Below are the code and all the weights of a small trained network. Each question names an input and a class and asks about switching units off, where a switched-off unit gives its printed mean instead of its output.

import numpy as np


def w(rows, s, z=0):
    codes = np.array(rows[::2]) - 128.0
    scale = np.full(codes.shape[1], s)
    scale[-1] = z or s
    return codes * scale


def f(y):
    return y / 2 * (1 + np.tanh(0.7978845608 * (y + 0.044715 * y**3)))


def log_softmax(a):
    a = a - a.max(-1, keepdims=True)
    return a - np.log(np.exp(a).sum(-1, keepdims=True))


def net(x, mask):
    res = np.array(x, float).reshape(1, 7) / 4 @ E
    y = f(res @ A[0][:, :-1].T + A[0][:, -1])
    res = res + np.where(mask, y, B[0][:, -1]) @ B[0][:, :-1]
    return log_softmax(res[-1] @ U[:, :-1].T + U[:, -1])


A, B = {}, {}
E = w([
[141,35,171,173,103,126,20,130,184,216],'x0',
[132,95,139,90,79,77,80,56,51,40],'x1',
[68,198,119,113,87,132,110,172,2,211],'x2',
[33,99,230,119,120,84,170,130,140,141],'x3',
[178,156,119,44,120,49,108,206,177,116],'x4',
[86,125,90,217,89,156,104,195,145,52],'x5',
[117,128,179,95,178,200,58,155,123,78],'x6',
],0.009)
A[0] = w([
[96,83,124,125,181,130,158,152,188,145,50],'neuron 1',
[117,153,180,105,120,67,149,153,139,144,182],'neuron 2',
[114,159,81,117,158,148,151,149,176,179,98],'neuron 3',
[80,148,115,86,133,166,78,168,61,168,69],'neuron 4',
[156,81,129,91,139,165,177,106,176,127,63],'neuron 5',
[95,182,161,119,112,188,104,177,55,177,55],'neuron 6',
[119,118,189,90,130,50,147,190,143,104,255],'neuron 7',
[104,132,177,119,90,86,109,85,106,92,83],'neuron 8',
[86,171,115,156,160,144,160,129,198,171,29],'neuron 9',
[65,101,111,194,95,155,127,178,111,72,83],'neuron 10',
[157,62,175,167,51,175,113,124,142,188,80],'neuron 11',
[146,63,106,136,166,141,132,109,174,68,177],'neuron 12',
[106,143,100,46,178,163,159,105,72,59,104],'neuron 13',
[142,165,108,161,86,93,215,94,120,112,108],'neuron 14',
[163,157,169,81,167,132,100,48,106,180,57],'neuron 15',
[125,81,92,117,88,94,100,63,113,81,58],'neuron 16',
[91,162,195,98,192,203,70,152,114,93,113],'neuron 17',
[135,140,124,125,175,126,196,152,97,92,57],'neuron 18',
[144,102,59,193,27,73,192,84,177,154,194],'neuron 19',
[135,105,138,155,109,140,66,141,141,179,66],'neuron 20',
[74,93,76,219,88,144,137,190,121,82,103],'neuron 21',
[171,118,126,53,75,58,72,215,172,111,110],'neuron 22',
[122,61,127,136,116,98,56,135,122,155,87],'neuron 23',
[211,116,34,158,104,149,91,55,85,138,219],'neuron 24',
[30,90,202,165,131,110,179,171,134,129,144],'neuron 25',
[186,113,161,88,150,158,177,93,108,182,92],'neuron 26',
[135,130,81,173,20,79,174,142,55,201,145],'neuron 27',
[153,109,106,166,199,147,168,183,131,179,116],'neuron 28',
[157,97,127,92,98,126,95,109,84,94,172],'neuron 29',
[148,67,123,83,55,156,93,127,171,181,138],'neuron 30',
[110,91,182,250,148,209,159,38,65,134,129],'neuron 31',
[164,154,33,135,178,152,71,140,108,137,142],'neuron 32',
[110,120,159,97,91,237,90,158,130,72,103],'neuron 33',
[140,124,88,97,195,202,102,153,108,107,153],'neuron 34',
[118,110,121,69,186,194,161,1,91,197,157],'neuron 35',
[92,136,167,86,156,116,147,121,153,166,82],'neuron 36',
[33,57,163,132,142,151,185,100,121,119,163],'neuron 37',
[99,158,109,88,125,110,69,125,88,149,127],'neuron 38',
[125,179,150,130,139,161,228,157,121,86,59],'neuron 39',
[163,106,151,158,189,127,166,88,172,76,92],'neuron 40',
[115,141,133,127,240,186,152,197,151,187,67],'neuron 41',
],0.0094,0.0028)
B[0] = w([
[117,151,144,150,95,140,147,92,115,134,182],'neuron 1',
[159,161,127,146,148,98,125,129,141,137,193],'neuron 2',
[89,132,149,160,105,88,135,134,99,125,204],'neuron 3',
[149,136,182,129,120,162,180,121,145,95,216],'neuron 4',
[161,106,150,119,112,128,167,141,127,78,183],'neuron 5',
[166,147,180,124,102,140,203,112,143,114,230],'neuron 6',
[149,161,97,138,176,124,137,144,121,144,225],'neuron 7',
[122,149,92,156,120,99,116,75,115,79,183],'neuron 8',
[73,106,140,130,84,78,114,119,116,89,193],'neuron 9',
[201,138,112,124,86,133,72,128,184,111,203],'neuron 10',
[117,117,79,125,111,194,157,111,116,162,215],'neuron 11',
[131,134,175,127,127,148,185,127,145,133,224],'neuron 12',
[83,88,75,111,105,150,141,134,119,150,222],'neuron 13',
[100,98,119,86,142,160,104,121,109,164,207],'neuron 14',
[161,102,100,147,74,122,71,121,178,125,206],'neuron 15',
[85,80,156,172,92,97,141,116,130,79,191],'neuron 16',
[99,99,172,50,169,123,77,120,78,158,217],'neuron 17',
[121,102,80,133,97,167,164,105,110,193,184],'neuron 18',
[109,80,186,69,193,119,93,140,126,176,241],'neuron 19',
[82,130,105,130,113,181,162,102,126,168,199],'neuron 20',
[170,123,123,63,89,116,76,125,170,96,225],'neuron 21',
[136,114,99,176,143,149,141,168,143,116,254],'neuron 22',
[89,137,100,132,114,177,146,101,97,162,200],'neuron 23',
[114,181,127,158,171,124,121,100,135,116,253],'neuron 24',
[126,197,110,141,169,145,99,71,151,109,214],'neuron 25',
[149,107,98,99,102,123,77,124,161,114,193],'neuron 26',
[148,95,188,109,149,142,144,131,141,124,239],'neuron 27',
[73,95,139,180,128,68,99,97,131,101,215],'neuron 28',
[63,104,131,165,139,85,121,135,83,74,194],'neuron 29',
[97,110,79,121,145,174,169,133,115,163,210],'neuron 30',
[138,153,100,159,166,107,135,254,108,106,253],'neuron 31',
[147,202,130,120,163,111,126,71,137,101,231],'neuron 32',
[135,83,136,93,133,104,107,138,138,137,194],'neuron 33',
[126,139,144,110,166,145,117,119,93,139,204],'neuron 34',
[173,128,128,143,111,122,86,173,188,131,234],'neuron 35',
[140,155,101,123,113,121,100,116,148,121,174],'neuron 36',
[135,191,118,131,160,138,131,128,119,134,201],'neuron 37',
[164,108,157,149,113,118,156,158,119,93,192],'neuron 38',
[130,96,66,103,96,165,122,92,99,154,211],'neuron 39',
[137,130,180,119,102,152,207,132,123,121,213],'neuron 40',
[80,85,125,170,108,59,108,125,108,85,245],'neuron 41',
],0.0092,0.0087)
U = w([
[72,94,11,103,74,196,161,91,75,184,85],'0',
[53,92,143,201,65,17,99,82,63,83,100],'1',
[186,118,232,118,100,140,223,121,135,115,84],'2',
[199,113,72,84,56,96,35,141,219,127,77],'3',
[103,71,186,40,233,101,80,134,92,175,177],'4',
[159,145,56,160,198,87,143,225,105,130,255],'5',
[140,225,87,156,229,102,115,31,130,127,75],'6',
],0.011,0.0057)

Each question gives the input, the list of numbers given to net, and the class t.
The units are the neurons (one row each of A and B). Each row of codes is followed by its name. A weight is (code - 128) times the scale printed after its matrix; where a second scale follows, it is the last column's (A, B and U).
mask holds one flag per neuron, in row order. A switched-off neuron (its flag False) gives its mean, the last column of its row in B, instead of its output. The means were averaged over made-up inputs and are rounded, as every weight is.
A unit's drop is (log p(t) with every unit on - log p(t) with that unit switched off) / (log p(t) with every unit on - log p(t) with every unit switched off).
The circuit of an input: a set's keep is (log p(t) with only the set's units on - log p(t) with every unit switched off) / (log p(t) with every unit on - log p(t) with every unit switched off). Starting from the 12 units with the biggest drops (on a tie, the unit counted first), units are removed one at a time, each time the one whose removal leaves the highest keep (on an exact tie, the one counted first), for as long as the keep stays at least 0.8.
circuit, biggest first: the units of the circuit, biggest drop first
k most important neurons: the k neurons with the biggest drops, biggest first
drop of u: that unit's drop, to one decimal
input [7,-2,1,-2,-8,1,-6], class 5: circuit, biggest first -> neuron 31
input [4,4,4,-7,5,-3,-3], class 6: 3 most important neurons -> neuron 24; neuron 32; neuron 31
input [-3,5,5,-1,2,3,-7], class 4: 2 most important neurons -> neuron 19; neuron 27
input [-5,-7,-3,6,-6,-4,7], class 1: 2 most important neurons -> neuron 41; neuron 9
input [-5,-6,-4,-4,-6,-1,-5], class 1: circuit, biggest first -> neuron 28; neuron 9
input [-1,-4,4,5,-2,-5,4], class 3: circuit, biggest first -> neuron 35; neuron 15; neuron 36
input [-8,4,6,6,-2,-1,8], class 0: 3 most important neurons -> neuron 13; neuron 39; neuron 18
input [3,0,7,-5,0,6,2], class 2: circuit, biggest first -> neuron 6; neuron 4
input [7,5,8,4,-5,3,-3], class 2: circuit, biggest first -> neuron 27; neuron 6
input [6,7,8,-7,8,-8,-7], class 2: circuit, biggest first -> neuron 27; neuron 38
input [0,2,4,0,-3,6,4], class 3: 2 most important neurons -> neuron 10; neuron 21
input [3,4,0,5,7,-6,0], class 5: circuit, biggest first -> neuron 7; neuron 22
input [3,6,-7,4,-3,4,1], class 2: 2 most important neurons -> neuron 12; neuron 40
input [1,4,-8,-4,1,-8,0], class 2: 4 most important neurons -> neuron 40; neuron 12; neuron 5; neuron 21
input [0,-5,-7,6,2,-4,-8], class 4: 4 most important neurons -> neuron 19; neuron 6; neuron 14; neuron 4
input [0,-2,-3,3,-5,-2,-7], class 4: circuit, biggest first -> neuron 19
input [3,7,-7,0,7,-7,0], class 1: 3 most important neurons -> neuron 29; neuron 16; neuron 8
input [5,1,-3,6,-3,7,-2], class 3: 2 most important neurons -> neuron 21; neuron 10
input [-7,-8,-4,-7,6,4,-8], class 1: 2 most important neurons -> neuron 28; neuron 3
input [4,5,-5,6,8,-1,-7], class 5: circuit, biggest first -> neuron 22; neuron 7
input [-1,-5,-5,8,3,-7,-7], class 6: circuit, biggest first -> neuron 25
input [6,-1,0,-4,5,6,5], class 0: 4 most important neurons -> neuron 20; neuron 23; neuron 30; neuron 35
input [-5,0,6,-2,-5,-8,-5], class 3: drop of neuron 15 -> 0.1
